(in the rows, 100 means zero)
Each row is followed by its group and then its class within the group.
 74 127 114  97 101 111 107  98 107  86 110 109  98 101 115 106  89 105 128 120 111  91 130 132 140 109  97  99  89  96 104 121 147 107  93  92 100  97 118 115 101 119  86  85 117 101 103  95  81 107 130 108 107  86  92 102 119 104 108 111 177 105  97 107 103 106 118 102  76  90 116  85  67 116 108 102 103  80 125 125 109 106 108 100 108 108  66  97 126  90  80 100 105  89  87 127  99 112  95  95  76 103 107 103  76  72  97 121 125 110 102 118 119 118  88 113  85  77 104  93 114 106 110  84  99  98 151 129 176 105 106  94 101  87  89  98 140  98  90  82 122 110 116  91 135 126 125 110 102  89  94 114  93  68  97  81 116 104 105  76  54 113 113 121 105 104 123 137  96 101 108  94  82 105  86  91 | jt:tn
104  75 108  96 109 100 125 103  72  83  92  94 107 112  76 106 101 117 105 101 116  76  45  57  69  91 100 111 104  85  82  94  99 101 104 104  97  94  97  87 101  52 118 101  87  82  95 100 114 102  97 108 130 106 114 113 122  86 104 103  33 107  97  99 101  90 106 105  73  79  69 107 119  91  87  96  97  98  84  73  74  97  81 127  69 105 109  90  97  97 108 107 102  92 133  48 126  92 104  92 111  99  98  92 109 116 107  73  80 112 116 102 114  96 107  97  96 117  97 101  85  94  92 110 100  98  99 111  39 103 105 113 110 134 106 101  59 107  98  71 149  98  79  78  44 102  97  94 107 104 100  89 106 104  68 130  89 102 100 101 145 104  88 110 110  92 115  86  84 120  96  98  98 105  83 114 | cr:Jf
112  85 100 101  98 111 152 112  89  75  97 106 132 101  88 101 113 101  97 103 119  70  63  82  89 108 107 107  93 109  88 108  84 118  97  95  93  92 123  97 116  65 108 100  80  78  94 103 128 102 144  94 126  92 127 117  97  80 108 120  36 109 101  91  91 105 108 101  53  65  68  91 102  92 101  99  96 108  89  71  90 102  85 121  57  96 110  86 128 102 109 118  92 105 116  28 127  91 104  89 103  99 108  99  68 107  98  75 117 121 120  96 114  83 109  99  68 100 117 111 115  99 104 101 106 109  82 151  74 109  97  91 106 108  77 117  81  95  92  63 129 101  68  80  60 110 119 127 118 115  94 111 113 101  73 151  97  99 117 100 123 123 103 127 112  98  99 124  92 106 108  87  64  98  72 100 | cr:Jf
 98 138 117 100  83 120 105  97 109  82 132 109  98  92 120 101  90 108  93 127 108  88 113 129 164 109 107 102  93 116 109 118 104  97  92  97  92  93 111  99 108 109  85  78 108 115  99  90  96 100 130  92  96  80 104 114 109 108  96 113 128  99 123 107 104 108 107  93  89  93 108  80  63 116 108 104 101 112 124 129 119 102 100 126  94 102  64  95 124  98  97  99 106  89  97 149  93 103  98 128  46  99 104  93  77  77  93 109 126 108 103  96 100  99  99 108  81  70 115 100 122 109 113  90  93 112 149 134 153  97 110  85 103  91  76  99 121 100  59  68  99 101 121 103 123 119 128  82 113  86  99 114  90  58 102  82  84  98 106  99  56 128  95 114  93 102 118 144 106 111  95  89  73 109  89  96 | jt:Hr
 91 117 113 105  94 106 112 103 100  86 102 121 110  95 122 101  97 106  93 126 106  87 124 125 147 109 106 103  98 108 107 126 104 111  95  87 101 102 121 108  98 109  82  91 106  97  96  96  99 105 137 110  96  94 105 114 111  99 102 106 134 102  91  98 109 110 110 100  79  92 107  87  68 110 108 102 102  97 126 108 120 102  99 103  77 106  71 103 116  93  98  95 105  97  86 125  81 102  96  89  81 104 110  94  74  73  89 107 133 112 125  94 118 103  86 111  86  83 110 105 106 107 110  90  96  97 133 138 144  98 115  89 102  85  79  97 123  96  73  83 124 105 117 106 138 115 129 106 102 102  93 123  97  82 102  86 101 103 103 107  65 113 104 126  89  98 115 141 103  95  98  85  81 102  81  95 | jt:Hr
100 116 116  97  90 116 117 102 126  91  97 121 112  96 130 102  88 109  98 148 109  79 134 150 189 112 108 102  87 122 108 134  93 112  94  87  96 105 135 106 107 120  74  82 121 121 101  94  93 110 143  87  71  85 109 117 111 105 107 112 151  95  96  92 100 124 114  95  63  84 114  48  50 121 111  95 106  97 130 112 125 120 100 117  92 110  58 107 128  96  99 105 106  98  74 136  68 108  95  92  59 106 106 122  48  70  91 123 144 131 106  90 119  94  95 109  75  65 136  99 117 103 112  96  99 102 135 160 177 106 113  82 106  66  69 106 109  94  71  71 105 112 130  90 159  89 131 105  97 115  98 129  93  76 107  91  69 111 128  89  44 118 108 118  87 105 126 164 108 108  95  89  63 101  78  84 | jt:Hr
 87 117 116  95  97 108  81  95 102  94 102  85  89  98 122 101  97 103 102 118 101  95 118 122 153  97 109 101  89 102 120 116 113  96  93  94  90 101 108 107  97 115  88  85 118 108  94 103  83 105 101 106  95 109  94 105 117 104  94  92 136 101 105 102 101 109 107  99  78 103 114  90  74 110 112  99 103  91 117 125 119 104 104 112  98 115  71 100 117  99  90  91  97  82  85 150  92 109  86 105  69 100 106 101  90 100 104 110 115 101  82  96 108 119  91 107 109  88 112  89 102 107  99  92  93  98 152 124 155  97 109  92 102  85  99  86 122  95  78  86 129 106 127  89 131  85 114  86  97 102  93 111  80  75 104  79  87  96  93  92  63 106  94 104  99  96 126 128  95 107  91  99 100 105  91 100 | jt:Hr
112  70  98  89 113 104 150 118  85  78  84 107 139 104  80 105  94  88 109  94 114  74  58  53  76  97  91 109  91  86  87 112  88 116  99  94 100  87 114  97 108  66  99  96  67  83  99  93 129  99  99 105 160 103 140 115  93  80  96 122  59 106  89  80 103  99 107  98  66  74  66 102 110  90  91 101  99 101  95  60  85 103  93 113  43 100 111  90 102 102 110 102  97 107 126  21 133  96 109  90 114  90  97  95  73 116  89  70 104 130 126  91 119 105 111 101  90 116 120 102 103  94 106 101 109 100  94 142  55 107  97 107 105  92  96 102  79 107 108 101 159  98  72  97  64  79 108 115 112 121 103  99 108 108  85 136  86  99 124 102 142 126 100 125 109  96 100  92  85 114 102  93 122  98  91  99 | cr:Jf
 98 121 106 104  86 127  89 106 108  91 105 106  96  90 118 104  90 116 100 126 103  93 116 142 156 110 108  99  97 104 114 126  97 105  90  99  93 108 123 102  97 109  86  92 125 128  98  95  81 106 121  90  90  84  96 113 114 109 102 104 128  99 113 122 103 116 109  98  88  92 113 100  49 113 114  98 101  97 115 128 125 116  90 126  96 106  63  89 119  94  87 100 104  89  92 151  86  94  94  97  42  87 103  97  84  80 104 124 130 104  91  95  94 103  93 116  77  73 117  97 119 113  98 114  95 110 136 132 165  91 106  91 114  85  79  97 109 104  54  63 109 102 125  82 131 110 125  94 111  95  91 119  90  67 102  68 107 110 106  97  56 117  96 109  93 101 129 147 106  96  99  86  59 104  90  97 | jt:Hr
110  79 105 106  91 113 134 102  93  89  91 104 106  88  92 105 108 100 103 105 107  66  60  78 113 107 101 110 119 104  89 105  86  99  98  97  97 109 110  86 111  73  90 122  75  95  95  97 122  97 124  83 103 103 128 116 104  84  97 109  49  92  87  92  95 107 102 103  72  81  75  97 111 102  93 103 102 113  98  67  93 100  91 114 105  78 106  92 101 105 110 115 103 103 111  61 102  95 108  99  93 106  98  97  85 101 105  78 109 116 112  87 102  61 110  86  79 103 106 107  92 100  98 109 105 113  88 113  53 105  97  98 109 125  88 114  70 106  93  84 128 111  89 100  77 108 121 104 110 110 103 121 114 103  88 139  77  94 115 115 120 144  96 120 110 102  98 109  82 110  96  94  86  98  82 113 | cr:Jz
111  90 109 108 109 104 161 108  91  69  92 111 134  92  86 112  90 102  93 108 139  56  71  82 112 120 107 114  97 104  68 124  95 118 105 101  98 106 116 105 115  70  93 100  71  63 100  93 114  92 171  99 109  88 123 118 106  89 105 122  48 109 100 102  79 107 105 106  56  66  73  88  97 103  99 106  92  99 111  76  97  97  91 106  62  94  97  85 122  92 100 115 102  93 111  31 127  98 114  88 110 107 102 103  52  99  95  75 128 127 114 106 123  75  98 102  68  90 123 104 116  93 108 127 114  98 100 150  93 110  94  92 111  98  80 119  94  93  79  83 132 104  67  66  75 126 127 126 112 109  97 112 113  84  74 159  93  97 133 100 121 130 108 141 104  97 103 120 102 114 108  96  74 108  54  99 | cr:Jf
113  82 105 108 111 104 141 119  91  65  91 107 104 101  91 118  93 100 102 100 132  69  68  71 115 101  96 117  95 102  72 108  97 108 107  97 100  94 107 100 109  82 101 108  72  70  95 100 107  95 139 110 107  99 125 100  87  99 104 125  87  97  96  83  93  99  95 103  53  68  70  94 110 111  93 120  98  95 103  63  96  95  95  91  45 107 104 100 106 100 105 107  94 101 106  34 110 101 109  89 109 121  98  97  56 122  91  81  88 137 100 102 131  91  99  95  66 108 122  88 103  93 115 102 108 101 106 140  92 113  90 105 103  98  90 106  97  87 106  90 153  98  74  94  75 107 124 122 102 113 100 113 112  90  83 138  80 102 126  98 135 129 114 124 114  99 104 112  95 121 104  95 101  87  70 100 | cr:Jf
 80 111  92  94 102 101  88  87 108 102 102 105  98 115 110 104  87  98 106 114 100 106 120 132 118  85 100 102  88  84 116 108 114 109  96  99  98  93 107 113  95 109  98  81 122  86  92  99  79 113  68 126 126 102  80  96 123  96 108 100 141 108  83 114 112 101 105  97  69  92  97  97  73  99 107 110  97  72 114 124  98 102 108 105  88 128  84 101 123  95  95  93  92  89  84 130 104 109  96  92 106  92 105 105 115  80 101 121 101 109  92 109 127 144  99 117 111 100 121  94 102 106 109  87 104  94 153 122 172  98 106 115 103  73 114  82 115  90 102  95 169 106 106  71 120  96 119 108  93  99  91  92  73  82  82  64 113 112  79  90  90 103  92  97 100  74 132 120  87 105  87  93  94 106  85  85 | jt:tn
111  98 105 115 101 107 141 117 104  71  97 107 123  95 111 110 105 105  99 120 113  73  87  76 123 113  96 100 101 111 101 109  96 102  96  92  98 104 112  99  96  90  96  83  79  90 102  97 117 104 150  92 113  89 130 109  89 106  95 115  76 101  93  79  88 101 107 103  70  76  88  96 103  96  98  95  98 102 122  70 102 100  93  97  54  83  99  94  98 101 104 106  81 107 105  57 106 102  96  96  87 112 114  97  51 101 108  70 104 121 115  95 106  84 102  89  62  88  95 112  94  93 110  97 102 100  95 138  77 108  99 101 110 104  86 106 121  92  96  90 121 108  84 114  96 117 120 108  88 106 104 120 119  93  92 131 103 100 118 100 104 115 102 125 117 106 100 125 100  96 119  93  97  94  83  98 | cr:rp
108 105 105 100 119 103 154 121  95  71  96 102 131 101  89 118  96  99 109 108 119  66  81  70  97 108  96 115  89  94  82 103  99 108 104  96  94  96 113 103 114  88 101  97  74  79  96  96 118 101 126 107 125  87 127 107 104  84  92 123  68 117  99  94  82  93 106 105  58  60  74 100 105  95  91 112  94  94 105  58  87  96  96  95  38  93 105  94 107 101 107 101  95 109 106  24 130 103 105  87 118 117 103  96  58  99 100  85 110 122 121 109 131  90  98  99  76 104 115  98  96  98 114  95 107 103 101 148  73 128  94 106 108  99  88 111  94 100 107  96 153 106  78  83  76  98 123 127 103 122 102 117 111  93  78 147 103  90 128  98 129 120 109 125 105 100 101 104  96 114 109  84  98  95  72 101 | cr:Jf
